Here is a tiny trained network, its code and every weight. The questions are about switching its units off for an input and a target symbol, where a switched-off unit gives its printed mean instead of its output.

import numpy as np


def w(rows, s, z=0):
    codes = np.array(rows[::2]) - 128.0
    scale = np.full(codes.shape[1], s)
    scale[-1] = z or s
    return codes * scale


def f(y):
    return y / 2 * (1 + np.tanh(0.7978845608 * (y + 0.044715 * y**3)))


def softmax(a):
    e = np.exp(a - a.max(-1, keepdims=True))
    return e / e.sum(-1, keepdims=True)


def log_softmax(a):
    a = a - a.max(-1, keepdims=True)
    return a - np.log(np.exp(a).sum(-1, keepdims=True))


def net(x, mask):
    ids = ['ΓΞΠΦαδζθσ'.index(c) for c in x.split()]
    T = len(ids)
    res = E[ids] + P[:T]
    r = res
    for j in range(3):
        rows = slice(2 * j, 2 * j + 2)
        q, k, v = (r @ M[0][rows].T for M in (Q, K, V))
        z = softmax(np.where(np.tri(T) > 0, q @ k.T / 2**0.5, -1e9)) @ v
        o = O[0][rows]
        res = res + np.where(mask[j], z, o[:, -1]) @ o[:, :-1]
    y = f(res @ A[0][:, :-1].T + A[0][:, -1])
    res = res + np.where(mask[3:19], y, B[0][:, -1]) @ B[0][:, :-1]
    return log_softmax(res[-1] @ U[:, :-1].T + U[:, -1])


Q, K, V, O, A, B = {}, {}, {}, {}, {}, {}
E = w([
[108,189,188,165,145,236,126],'Γ',
[128,108,134,38,212,158,175],'Ξ',
[202,160,170,131,85,21,114],'Π',
[86,168,183,107,26,114,114],'Φ',
[205,108,118,52,196,36,153],'α',
[54,89,138,36,104,255,131],'δ',
[45,101,151,15,100,55,224],'ζ',
[87,103,43,115,107,85,43],'θ',
[210,155,157,154,135,152,80],'σ',
],0.0061)
P = w([
[148,93,139,134,103,134,143],'0',
[156,133,121,105,82,143,139],'1',
[117,91,163,136,143,114,99],'2',
[149,220,70,92,96,143,141],'3',
[94,118,207,67,154,99,28],'4',
[137,241,80,2,98,141,84],'5',
],0.0069)
Q[0] = w([
[69,162,125,104,135,114,161],'H0',
[218,10,116,238,98,142,241],'H0',
[162,218,140,137,85,135,125],'H1',
[224,229,74,51,95,155,254],'H1',
[151,50,135,144,188,76,55],'H2',
[234,205,71,75,96,169,217],'H2',
],0.044)
K[0] = w([
[160,107,117,169,150,143,81],'H0',
[88,254,241,118,225,144,172],'H0',
[75,99,117,148,170,93,90],'H1',
[114,71,235,127,156,116,93],'H1',
[99,152,32,152,113,128,118],'H2',
[65,69,188,147,156,103,56],'H2',
],0.051)
V[0] = w([
[113,152,169,105,154,126,120],'H0',
[53,168,64,126,184,89,59],'H0',
[138,117,181,106,246,115,224],'H1',
[103,95,96,94,114,248,138],'H1',
[111,155,241,191,120,175,177],'H2',
[209,101,94,137,166,183,63],'H2',
],0.015)
O[0] = w([
[105,140,163,97,154,114,109,75],'H0',
[80,151,145,222,192,110,201,191],'H0',
[135,58,209,88,247,112,132,3],'H1',
[98,254,86,69,185,132,167,158],'H1',
[13,183,194,146,147,87,54,36],'H2',
[156,90,44,112,185,154,65,150],'H2',
],0.0085,0.0049)
A[0] = w([
[177,106,134,111,188,132,154,177],'N0',
[156,143,181,102,131,153,91,63],'N1',
[144,100,114,96,117,122,64,154],'N2',
[165,139,96,137,135,5,142,43],'N3',
[109,97,91,111,122,109,145,87],'N4',
[140,98,169,127,183,121,187,16],'N5',
[137,124,81,101,151,138,105,137],'N6',
[90,124,134,198,178,113,157,18],'N7',
[100,129,135,112,137,94,75,15],'N8',
[108,106,147,115,142,114,194,203],'N9',
[61,90,130,150,129,193,166,65],'N10',
[209,169,163,150,138,122,112,74],'N11',
[143,69,132,129,106,110,110,80],'N12',
[188,167,135,200,165,67,114,73],'N13',
[141,156,163,190,158,226,113,1],'N14',
[119,111,147,89,125,108,76,79],'N15',
],0.018,0.0067)
B[0] = w([
[212,226,176,174,143,71,175,198],'N0',
[75,121,81,104,116,68,220,155],'N1',
[155,106,217,127,127,126,46,229],'N2',
[102,98,199,78,72,214,250,161],'N3',
[111,70,107,142,154,116,160,163],'N4',
[57,124,72,117,84,248,80,165],'N5',
[161,130,99,114,195,168,137,253],'N6',
[163,100,48,173,93,153,211,142],'N7',
[34,139,225,185,183,201,168,136],'N8',
[109,78,136,129,165,20,112,184],'N9',
[118,194,62,51,172,154,137,132],'N10',
[49,41,102,134,149,129,88,145],'N11',
[85,126,140,43,97,235,221,159],'N12',
[206,69,127,58,117,208,46,142],'N13',
[11,102,185,204,220,179,149,128],'N14',
[124,148,42,224,171,139,169,164],'N15',
],0.016,0.0055)
U = w([
[81,145,156,206,162,177,144,93],'Γ',
[189,155,135,176,179,68,130,40],'Ξ',
[104,83,169,70,90,181,139,45],'Π',
[124,206,152,165,7,92,84,213],'Φ',
[182,127,208,118,138,146,181,19],'α',
[96,194,89,3,175,154,117,73],'δ',
[95,49,137,106,148,43,143,176],'ζ',
[168,80,34,205,105,164,186,163],'θ',
[180,75,144,156,178,142,25,255],'σ',
],0.0046,0.0032)

Each question gives the input, a string of symbols that net reads in full, and the target symbol t.
The units are the heads (2 rows each of Q, K, V and O) and the neurons (one row each of A and B). Each row of codes is followed by its name. A weight is (code - 128) times the scale printed after its matrix; where a second scale follows, it is the last column's (O, A, B and U).
mask holds one flag per unit, heads first, then neurons. A switched-off unit (its flag False) gives its mean, the last column of its rows in O or B, instead of its output. The means were averaged over made-up inputs and are rounded, as every weight is.
A unit's drop is (log p(t) with every unit on - log p(t) with that unit switched off) / (log p(t) with every unit on - log p(t) with every unit switched off).
The circuit of an input: a set's keep is (log p(t) with only the set's units on - log p(t) with every unit switched off) / (log p(t) with every unit on - log p(t) with every unit switched off). Starting from the 12 units with the biggest drops (on a tie, the unit counted first), units are removed one at a time, each time the one whose removal leaves the highest keep (on an exact tie, the one counted first), for as long as the keep stays at least 0.8.
units of the circuit, in order: the units of the circuit, biggest drop first
unit that matters most: the unit with the biggest drop
k most important neurons: the k neurons with the biggest drops, biggest first
which heads matter: for each layer, one digit per head in row order, 1 if its drop is at least 0.15 and else 0, layers parted by /
input θ δ δ Π, target Π: units of the circuit, in order : N3, N13
input δ σ Ξ σ Π, target σ: units of the circuit, in order : N2, H0
input θ Ξ Ξ θ, target Ξ: which heads matter : 010
input Φ θ θ δ Φ α, target Φ: unit that matters most : H2
input θ θ θ ζ θ, target ζ: units of the circuit, in order : H2, N9, H1
input Ξ δ θ σ Π θ, target Π: units of the circuit, in order : H1, N12
input Γ θ σ θ Γ, target θ: units of the circuit, in order : H2, H1
input Φ ζ σ, target ζ: units of the circuit, in order : H2, H1, N11, N9
input ζ ζ Π θ ζ Γ, target Γ: units of the circuit, in order : H0, N14
input Φ σ ζ Γ, target ζ: 2 most important neurons : N1, N9
input θ ζ Φ, target Φ: units of the circuit, in order : H1, N6, H2
input Φ θ Γ θ Γ Γ, target Γ: which heads matter : 001
input Ξ ζ σ α, target σ: which heads matter : 101
input σ θ σ α σ Ξ, target σ: units of the circuit, in order : H2, H1, N2
input α Γ Φ, target Γ: units of the circuit, in order : H2, N8, H0, N15
input θ ζ θ Γ σ Γ, target σ: units of the circuit, in order : H2, H1, N12
input θ Φ σ ζ, target ζ: which heads matter : 110
input Φ δ Γ, target δ: which heads matter : 110
input ζ δ σ, target δ: unit that matters most : H1
input σ δ Φ σ σ Π, target σ: which heads matter : 001
input Γ δ σ Φ δ ζ, target δ: units of the circuit, in order : H1, H0
input α Ξ Γ Π, target Γ: unit that matters most : H2
input θ θ σ Φ ζ, target Φ: which heads matter : 011
